Below are the code and all the weights of a small trained network. Each question names an input and a target symbol and asks about switching units off, where a switched-off unit gives its printed mean instead of its output.

import numpy as np


def w(rows, s, z=0):
    codes = np.array(rows[::2]) - 128.0
    scale = np.full(codes.shape[1], s)
    scale[-1] = z or s
    return codes * scale


def norm(h):
    return h / np.sqrt((h * h).mean(-1, keepdims=True) + 1e-5)


def f(y):
    return np.maximum(y, 0)


def softmax(a):
    e = np.exp(a - a.max(-1, keepdims=True))
    return e / e.sum(-1, keepdims=True)


def log_softmax(a):
    a = a - a.max(-1, keepdims=True)
    return a - np.log(np.exp(a).sum(-1, keepdims=True))


def net(x, mask):
    ids = ['βγδεηθλμπστω'.index(c) for c in x.split()]
    T = len(ids)
    res = E[ids] + P[:T]
    r = norm(res)
    for j in range(3):
        rows = slice(2 * j, 2 * j + 2)
        q, k, v = (r @ M[0][rows].T for M in (Q, K, V))
        z = softmax(np.where(np.tri(T) > 0, q @ k.T / 2**0.5, -1e9)) @ v
        o = O[0][rows]
        res = res + np.where(mask[j], z, o[:, -1]) @ o[:, :-1]
    y = f(norm(res) @ A[0][:, :-1].T + A[0][:, -1])
    res = res + np.where(mask[3:19], y, B[0][:, -1]) @ B[0][:, :-1]
    return log_softmax(norm(res)[-1] @ U[:, :-1].T + U[:, -1])


Q, K, V, O, A, B = {}, {}, {}, {}, {}, {}
E = w([
[153,169,46],'β',
[119,218,30],'γ',
[132,173,12],'δ',
[159,194,83],'ε',
[115,207,29],'η',
[98,224,57],'θ',
[151,161,33],'λ',
[95,210,47],'μ',
[189,54,2],'π',
[184,42,17],'σ',
[231,154,71],'τ',
[58,37,14],'ω',
],0.0093)
P = w([
[134,136,101],'0',
[128,145,7],'1',
[154,154,61],'2',
[143,173,108],'3',
[149,163,127],'4',
[142,162,151],'5',
[136,148,162],'6',
[121,134,173],'7',
[135,127,148],'8',
],0.013)
Q[0] = w([
[106,13,139],'head 0',
[175,163,196],'head 0',
[163,120,102],'head 1',
[163,159,197],'head 1',
[185,79,66],'head 2',
[119,69,254],'head 2',
],0.0091)
K[0] = w([
[168,191,6],'head 0',
[139,56,126],'head 0',
[102,138,191],'head 1',
[140,170,95],'head 1',
[97,86,170],'head 2',
[111,165,77],'head 2',
],0.015)
V[0] = w([
[213,81,115],'head 0',
[226,172,123],'head 0',
[199,209,174],'head 1',
[101,14,120],'head 1',
[157,21,152],'head 2',
[8,178,82],'head 2',
],0.013)
O[0] = w([
[86,171,118,188],'head 0',
[77,106,99,253],'head 0',
[86,125,73,76],'head 1',
[100,179,185,54],'head 1',
[102,184,172,28],'head 2',
[169,8,182,214],'head 2',
],0.018,0.0048)
A[0] = w([
[59,98,133,92],'neuron 0',
[145,110,75,97],'neuron 1',
[252,157,93,214],'neuron 2',
[115,126,71,217],'neuron 3',
[191,130,179,175],'neuron 4',
[158,178,149,186],'neuron 5',
[8,76,157,177],'neuron 6',
[68,50,116,96],'neuron 7',
[158,181,140,224],'neuron 8',
[119,134,69,84],'neuron 9',
[89,168,115,254],'neuron 10',
[184,136,64,197],'neuron 11',
[37,207,139,133],'neuron 12',
[62,96,157,169],'neuron 13',
[209,56,133,209],'neuron 14',
[26,84,121,143],'neuron 15',
],0.014,0.0028)
B[0] = w([
[99,148,184,149],'neuron 0',
[108,181,178,191],'neuron 1',
[47,144,227,202],'neuron 2',
[111,160,212,204],'neuron 3',
[84,152,151,164],'neuron 4',
[140,177,166,140],'neuron 5',
[73,184,221,171],'neuron 6',
[123,195,148,197],'neuron 7',
[157,178,183,142],'neuron 8',
[54,166,197,178],'neuron 9',
[158,120,189,158],'neuron 10',
[70,149,196,214],'neuron 11',
[254,188,34,151],'neuron 12',
[87,202,204,152],'neuron 13',
[56,155,173,245],'neuron 14',
[74,139,168,178],'neuron 15',
],0.0079,0.011)
U = w([
[84,120,79,31],'β',
[138,94,72,99],'γ',
[124,112,91,30],'δ',
[50,100,45,122],'ε',
[135,87,72,178],'η',
[146,77,67,218],'θ',
[109,124,73,28],'λ',
[166,78,67,251],'μ',
[154,205,78,80],'π',
[170,250,92,139],'σ',
[37,225,24,178],'τ',
[194,158,254,165],'ω',
],0.0092,0.0027)

Each question gives the input, a string of symbols that net reads in full, and the target symbol t.
The units are the heads (2 rows each of Q, K, V and O) and the neurons (one row each of A and B). Each row of codes is followed by its name. A weight is (code - 128) times the scale printed after its matrix; where a second scale follows, it is the last column's (O, A, B and U).
mask holds one flag per unit, heads first, then neurons. A switched-off unit (its flag False) gives its mean, the last column of its rows in O or B, instead of its output. The means were averaged over made-up inputs and are rounded, as every weight is.
A unit's drop is (log p(t) with every unit on - log p(t) with that unit switched off) / (log p(t) with every unit on - log p(t) with every unit switched off).
The circuit of an input: a set's keep is (log p(t) with only the set's units on - log p(t) with every unit switched off) / (log p(t) with every unit on - log p(t) with every unit switched off). Starting from the 12 units with the biggest drops (on a tie, the unit counted first), units are removed one at a time, each time the one whose removal leaves the highest keep (on an exact tie, the one counted first), for as long as the keep stays at least 0.8.
units of the circuit, in order: the units of the circuit, biggest drop first
most important unit: the unit with the biggest drop
top k neurons: the k neurons with the biggest drops, biggest first
which heads matter: for each layer, one digit per head in row order, 1 if its drop is at least 0.15 and else 0, layers parted by /
drop when u is switched off: that unit's drop, to one decimal
input ω τ μ, target ω: which heads matter => 110
input τ π β π, target τ: which heads matter => 101
input τ ω τ β τ δ, target τ: units of the circuit, in order => (head 2; head 1)
input τ ω ω τ τ δ τ η, target τ: which heads matter => 011
input τ ω θ γ ω τ τ τ, target τ: units of the circuit, in order => (head 1; head 2)
input ω ω μ, target ω: most important unit => head 1
input ω ω ω γ, target ω: units of the circuit, in order => (head 0; head 2)
input ω μ η, target ω: units of the circuit, in order => (head 0; head 2)
input τ τ τ γ ω τ β, target τ: units of the circuit, in order => (head 1; head 2)
input τ ω τ ω π θ σ γ, target σ: units of the circuit, in order => (head 2; neuron 12; neuron 14)
input η θ ω θ λ σ μ σ β, target σ: units of the circuit, in order => (head 2; neuron 12)
input π σ ω, target σ: which heads matter => 111
input ω δ θ ω, target ω: which heads matter => 011
input ω τ δ, target ω: which heads matter => 110
input ω η λ ω ω, target ω: units of the circuit, in order => (head 1)
input σ λ θ, target σ: which heads matter => 001
input σ σ σ, target σ: which heads matter => 011
input ω ω β, target ω: drop when head 1 is switched off => 0.3
input μ δ μ σ τ σ τ ε, target τ: drop when neuron 13 is switched off => 0.0
input τ ω π β τ η λ, target τ: drop when head 0 is switched off => 0.1
input η τ σ ω ω τ σ μ, target σ: top neuron => (neuron 12)
input τ μ τ τ η δ τ μ ε, target τ: drop when head 2 is switched off => 0.3
